Here is a tiny trained network, its code and every weight. The questions are about switching its units off for an input and a target symbol, where a switched-off unit gives its printed mean instead of its output.

import numpy as np


def w(rows, s, z=0):
    codes = np.array(rows[::2]) - 128.0
    scale = np.full(codes.shape[1], s)
    scale[-1] = z or s
    return codes * scale


def norm(h):
    return h / np.sqrt((h * h).mean(-1, keepdims=True) + 1e-5)


def f(y):
    return np.maximum(y, 0)


def softmax(a):
    e = np.exp(a - a.max(-1, keepdims=True))
    return e / e.sum(-1, keepdims=True)


def log_softmax(a):
    a = a - a.max(-1, keepdims=True)
    return a - np.log(np.exp(a).sum(-1, keepdims=True))


def net(x, mask):
    ids = ['αδεζηλμξπτφψ'.index(c) for c in x.split()]
    T = len(ids)
    res = E[ids] + P[:T]
    u = 0
    for l in range(3):
        r = norm(res)
        for j in range(2):
            rows = slice(2 * j, 2 * j + 2)
            q, k, v = (r @ M[l][rows].T for M in (Q, K, V))
            z = softmax(np.where(np.tri(T) > 0, q @ k.T / 2**0.5, -1e9)) @ v
            o = O[l][rows]
            res = res + np.where(mask[u + j], z, o[:, -1]) @ o[:, :-1]
        u += 2
        y = f(norm(res) @ A[l][:, :-1].T + A[l][:, -1])
        res = res + np.where(mask[u : u + 4], y, B[l][:, -1]) @ B[l][:, :-1]
        u += 4
    return log_softmax(norm(res)[-1] @ U[:, :-1].T + U[:, -1])


Q, K, V, O, A, B = {}, {}, {}, {}, {}, {}
E = w([
[149,100,36,98,164,214,83,75,123],'α',
[105,186,155,95,196,187,161,134,137],'δ',
[110,173,214,100,56,209,92,89,129],'ε',
[91,74,105,114,167,81,163,224,140],'ζ',
[89,144,107,81,176,128,185,156,113],'η',
[153,142,126,131,232,162,83,100,150],'λ',
[52,145,142,86,117,183,119,107,123],'μ',
[187,190,109,65,118,191,80,108,119],'ξ',
[203,122,133,158,154,100,241,18,101],'π',
[222,107,119,158,203,82,116,163,100],'τ',
[187,11,188,195,100,102,193,167,145],'φ',
[120,225,178,170,158,166,152,66,206],'ψ',
],0.012)
P = w([
[93,60,193,113,86,166,114,58,225],'0',
[169,88,90,185,212,168,63,133,124],'1',
[149,77,156,159,53,127,126,86,160],'2',
[69,155,152,62,161,21,151,37,104],'3',
[196,123,115,176,195,98,189,219,88],'4',
[161,110,152,203,44,94,169,129,121],'5',
[97,187,159,112,122,2,159,78,69],'6',
],0.0068)
Q[0] = w([
[136,64,159,177,141,127,121,199,176],'0.h0',
[2,178,193,72,82,94,166,116,83],'0.h0',
[122,104,80,128,80,107,97,133,93],'0.h1',
[91,52,182,118,165,119,168,164,108],'0.h1',
],0.008)
K[0] = w([
[150,73,171,33,122,126,44,133,108],'0.h0',
[4,214,154,238,42,62,162,96,111],'0.h0',
[136,2,125,50,38,112,75,101,91],'0.h1',
[79,45,157,173,172,175,193,168,72],'0.h1',
],0.0046)
V[0] = w([
[114,87,128,84,119,218,103,174,35],'0.h0',
[107,103,230,48,171,61,197,95,195],'0.h0',
[149,139,94,101,125,153,100,131,2],'0.h1',
[147,116,110,204,154,184,162,132,63],'0.h1',
],0.0037)
O[0] = w([
[114,91,89,18,115,144,122,156,90,166],'0.h0',
[214,94,131,94,140,67,166,183,214,254],'0.h0',
[187,176,173,104,97,23,247,197,24,64],'0.h1',
[2,183,125,28,142,200,172,214,187,131],'0.h1',
],0.0049,0.0028)
A[0] = w([
[182,175,87,108,161,200,156,137,183,170],'0.n0',
[185,164,220,141,141,149,80,97,109,5],'0.n1',
[1,171,123,129,134,134,161,103,148,253],'0.n2',
[156,83,165,211,30,148,139,181,182,132],'0.n3',
],0.0055,0.0012)
B[0] = w([
[83,138,228,131,71,171,138,124,181,218],'0.n0',
[66,70,47,98,202,92,108,135,252,162],'0.n1',
[162,173,137,197,145,117,149,61,171,254],'0.n2',
[82,213,150,1,142,144,28,128,49,183],'0.n3',
],0.0054,0.0048)
Q[1] = w([
[143,117,134,125,130,34,85,114,104],'1.h0',
[119,165,185,59,114,78,153,97,136],'1.h0',
[145,163,120,72,169,1,159,55,117],'1.h1',
[118,135,75,105,192,137,147,95,127],'1.h1',
],0.009)
K[1] = w([
[156,95,176,182,72,57,114,160,55],'1.h0',
[169,180,161,169,80,128,173,173,34],'1.h0',
[216,208,200,176,87,87,176,217,42],'1.h1',
[147,151,100,155,178,173,152,135,3],'1.h1',
],0.0071)
V[1] = w([
[120,69,249,96,115,119,127,180,52],'1.h0',
[201,66,161,157,171,141,180,127,112],'1.h0',
[193,91,80,149,115,165,185,75,92],'1.h1',
[26,195,30,67,189,111,254,119,176],'1.h1',
],0.0041)
O[1] = w([
[51,119,126,2,112,187,161,76,72,119],'1.h0',
[217,102,192,96,123,50,202,115,24,127],'1.h0',
[186,57,164,201,74,138,137,128,149,8],'1.h1',
[104,116,23,177,96,127,122,119,166,250],'1.h1',
],0.0059,0.0013)
A[1] = w([
[158,103,88,109,213,99,93,236,78,183],'1.n0',
[125,75,174,134,62,191,65,70,159,60],'1.n1',
[78,206,141,113,223,116,234,104,253,234],'1.n2',
[175,59,89,104,176,126,70,210,20,4],'1.n3',
],0.0051,0.0021)
B[1] = w([
[134,254,137,157,124,173,79,70,118,151],'1.n0',
[115,108,98,164,131,95,95,133,102,164],'1.n1',
[136,80,92,106,102,90,134,138,76,251],'1.n2',
[122,111,192,221,226,106,103,138,110,140],'1.n3',
],0.0079,0.011)
Q[2] = w([
[119,70,71,114,75,2,69,28,120],'2.h0',
[124,218,70,57,218,76,121,221,86],'2.h0',
[168,211,176,135,230,203,102,221,43],'2.h1',
[254,20,185,231,131,138,76,166,145],'2.h1',
],0.0055)
K[2] = w([
[159,164,103,135,80,159,140,118,117],'2.h0',
[139,196,136,125,144,120,121,159,133],'2.h0',
[146,145,142,132,198,142,95,255,81],'2.h1',
[174,47,147,177,162,185,95,123,181],'2.h1',
],0.0088)
V[2] = w([
[112,74,152,109,73,103,125,2,154],'2.h0',
[71,35,153,185,206,72,134,174,36],'2.h0',
[151,76,124,159,197,201,133,171,121],'2.h1',
[110,192,120,178,104,116,123,226,95],'2.h1',
],0.0048)
O[2] = w([
[111,253,86,120,138,81,178,150,32,254],'2.h0',
[28,81,99,222,166,136,119,160,80,147],'2.h0',
[125,154,165,13,129,123,243,65,24,78],'2.h1',
[120,149,77,65,155,119,44,61,150,9],'2.h1',
],0.0053,0.0034)
A[2] = w([
[116,134,119,155,122,69,195,122,184,107],'2.n0',
[79,135,120,96,1,108,142,114,118,107],'2.n1',
[64,167,140,183,210,191,105,123,119,1],'2.n2',
[156,143,125,134,46,84,90,124,160,157],'2.n3',
],0.0066,0.004)
B[2] = w([
[146,172,225,127,79,240,37,159,153,234],'2.n0',
[155,199,67,108,229,187,182,204,155,254],'2.n1',
[206,61,121,67,3,75,202,203,207,191],'2.n2',
[167,45,103,98,164,68,167,63,74,216],'2.n3',
],0.0057,0.0039)
U = w([
[173,72,103,172,91,235,113,98,75,102],'α',
[128,196,176,155,96,207,171,182,215,118],'δ',
[140,196,121,74,79,197,52,109,119,132],'ε',
[62,94,143,64,108,119,34,188,189,52],'ζ',
[151,29,87,125,32,119,186,210,152,114],'η',
[147,23,123,194,209,125,122,165,195,109],'λ',
[54,181,25,169,165,109,118,99,117,116],'μ',
[254,99,81,48,127,113,139,106,179,79],'ξ',
[184,112,159,209,62,78,215,93,97,97],'π',
[147,139,192,160,185,100,97,121,64,150],'τ',
[65,82,179,54,130,155,173,82,44,168],'φ',
[132,187,169,200,133,93,98,63,169,254],'ψ',
],0.0086,0.0033)

Each question gives the input, a string of symbols that net reads in full, and the target symbol t.
The units are the heads (2 rows each of Q, K, V and O) and the neurons (one row each of A and B). Each row of codes is followed by its name. A weight is (code - 128) times the scale printed after its matrix; where a second scale follows, it is the last column's (O, A, B and U).
mask holds one flag per unit, layer by layer, with each layer's heads first. A switched-off unit (its flag False) gives its mean, the last column of its rows in O or B, instead of its output. The means were averaged over made-up inputs and are rounded, as every weight is.
A unit's drop is (log p(t) with every unit on - log p(t) with that unit switched off) / (log p(t) with every unit on - log p(t) with every unit switched off).
The circuit of an input: a set's keep is (log p(t) with only the set's units on - log p(t) with every unit switched off) / (log p(t) with every unit on - log p(t) with every unit switched off). Starting from the 12 units with the biggest drops (on a tie, the unit counted first), units are removed one at a time, each time the one whose removal leaves the highest keep (on an exact tie, the one counted first), for as long as the keep stays at least 0.8.
units of the circuit, in order: the units of the circuit, biggest drop first
k most important neurons: the k neurons with the biggest drops, biggest first
k most important neurons of layer l: the k neurons of layer l with the biggest drops, biggest first
input δ μ ζ δ π μ δ, target π: units of the circuit, in order : 1.n2, 1.h1, 0.n2
input ζ λ λ δ φ, target τ: units of the circuit, in order : 0.n3, 1.n3, 1.n0
input ε δ φ λ δ ζ, target ζ: units of the circuit, in order : 2.h0, 0.n3, 1.n0
input μ ξ μ ζ, target ξ: units of the circuit, in order : 2.h0, 0.h1, 1.n0
input ψ μ τ ε μ ξ δ, target ξ: units of the circuit, in order : 1.n2, 2.h0, 2.h1
input μ μ μ ζ, target μ: units of the circuit, in order : 1.n0, 1.h1
input δ φ μ μ ζ ξ ζ, target ξ: units of the circuit, in order : 1.n2, 2.h0
input δ π δ δ δ φ η, target φ: units of the circuit, in order : 1.h0, 0.n3
input ζ δ ξ τ ζ ξ η, target ξ: most important neuron of layer 0 : 0.n1
input η μ φ λ φ α π, target φ: units of the circuit, in order : 1.h0, 0.n3, 0.n2
input ψ ψ μ τ, target ψ: units of the circuit, in order : 1.n0, 1.n2, 2.n1
input λ μ ζ μ δ, target φ: units of the circuit, in order : 2.h1, 2.n1
input ψ π μ π π λ ζ, target π: units of the circuit, in order : 1.h1, 1.h0, 1.n0
input ψ μ φ τ δ λ, target λ: units of the circuit, in order : 0.n1, 2.h0
input π δ π μ, target π: 2 most important neurons : 0.n2, 1.n2
input μ δ η μ ξ, target ε: 4 most important neurons : 0.n2, 1.n2, 0.n0, 1.n0
input δ π τ ζ, target τ: 2 most important neurons of layer 2 : 2.n2, 2.n0
input ε δ τ δ η, target μ: 2 most important neurons : 1.n0, 2.n2
input ξ π μ τ μ ψ μ, target ψ: units of the circuit, in order : 0.n2
input μ δ φ λ λ, target ξ: 2 most important neurons : 1.n0, 2.n2
input α δ ζ μ δ μ δ, target μ: units of the circuit, in order : 1.h1
input μ δ δ μ ζ φ ε, target φ: 3 most important neurons of layer 0 : 0.n3, 0.n1, 0.n0
input ξ ψ δ δ, target ψ: 2 most important neurons : 0.n2, 2.n0
input μ λ μ μ ξ, target ε: 2 most important neurons : 0.n2, 0.n0
input μ φ μ δ δ π δ, target π: 3 most important neurons : 1.n2, 0.n2, 0.n3
input δ μ μ δ, target μ: 2 most important neurons : 1.n2, 2.n2
input μ μ μ ε, target μ: most important neuron : 1.n1
input ε ζ ξ μ, target ξ: 2 most important neurons : 1.n2, 2.n3
input δ η δ δ, target η: 2 most important neurons : 1.n2, 1.n0
